<38>: [ 4.05  0.74  0.24  1.68 -1.63  2.18  1.76]
<141>: [ 0.05  3.69  6.39  0.59  2.57  1.09 -8.17]
<167>: [-2.74  1.86 -2.38 -1.33  2.95 -1.53 -0.20]
<6>: [ 1.95 -2.59 -0.87 -2.17  2.95 -0.55  0.90]
<129>: [-2.99  4.86  0.50  1.68 -2.91 -1.15  0.17]
<3>: [-3.59 -3.05 -2.46 -2.93 -2.91  0.72 -0.27]
<116>: [-2.95 -2.82 -2.46 -2.93  1.36 -0.76 -0.18]
<135>: [ 2.66 -3.05  3.14  0.76 -2.09  2.18 -1.70]
<8>: [-3.59  1.40  1.12 -0.99 -0.06  0.19 -5.64]
<62>: [ 4.05  3.58  6.39 -0.59  0.40 -1.53  1.76]
<87>: [-1.85  4.86  5.71  0.58  2.68  0.52 -8.17]
which: [ 2.66 -3.05  3.14  0.77 -2.10  2.18 -1.70] | <135>
which: [-3.59 -3.04 -2.45 -2.92 -2.92  0.72 -0.28] | <3>
which: [ 0.06  3.69  6.39  0.59  2.58  1.09 -8.17] | <141>
which: [-2.74  1.84 -2.38 -1.33  2.96 -1.53 -0.19] | <167>

<141>: [-4.90 -3.86 -4.50 -3.16 -3.15 -3.17 -0.69  0.02  2.69  3.19  4.37  4.20
  3.66  5.79  4.82  4.93  2.82  1.90  1.45 -0.16 -0.49 -2.64]
<116>: [ 4.27  1.04 -3.80 -4.29 -0.51  2.48  4.36 -0.56 -2.98 -1.96  1.14  4.25
  1.79  0.05 -4.18 -2.72  1.57  3.71  2.53 -2.72 -3.60 -1.36]
<87>: [ 2.78  6.11  4.66  1.27 -3.93 -6.70 -1.40  2.79  5.64  4.05 -2.02 -6.02
 -4.27  0.51  4.89  5.82  2.06 -3.33 -5.22 -3.90  1.06  4.52]
<135>: [-2.12  1.51  4.92  5.71  4.00  2.27 -1.00 -5.41 -6.18 -4.42 -1.63  1.69
  5.89  6.64  4.91  1.79 -2.04 -4.55 -7.18 -4.82 -2.40  1.79]
<167>: [-1.86 -5.97 -4.94  1.14  6.79  4.78 -2.99 -5.95 -0.33  6.76  5.76 -2.44
 -6.31 -2.88  1.54  6.13  2.50 -5.00 -5.63  0.48  5.79  4.72]
<3>: [-3.13 -2.44 -1.92  0.15  2.28  4.12  3.97  2.80  2.00  1.50 -0.56 -2.52
 -3.33 -2.48 -4.02 -3.37 -2.61 -1.02  2.70  3.58  2.64  2.80]
which: [ 4.28  1.04 -3.80 -4.28 -0.51  2.47  4.36 -0.55 -2.99 -1.96  1.14  4.25
  1.79  0.05 -4.18 -2.71  1.57  3.72  2.53 -2.72 -3.60 -1.36] | <116>
which: [ 2.77  6.12  4.68  1.26 -3.94 -6.70 -1.40  2.79  5.63  4.05 -2.02 -6.01
 -4.27  0.52  4.89  5.82  2.07 -3.33 -5.23 -3.89  1.06  4.52] | <87>
which: [-1.86 -5.99 -4.95  1.14  6.77  4.78 -3.00 -5.95 -0.33  6.76  5.74 -2.45
 -6.32 -2.87  1.53  6.12  2.51 -5.01 -5.64  0.46  5.78  4.74] | <167>

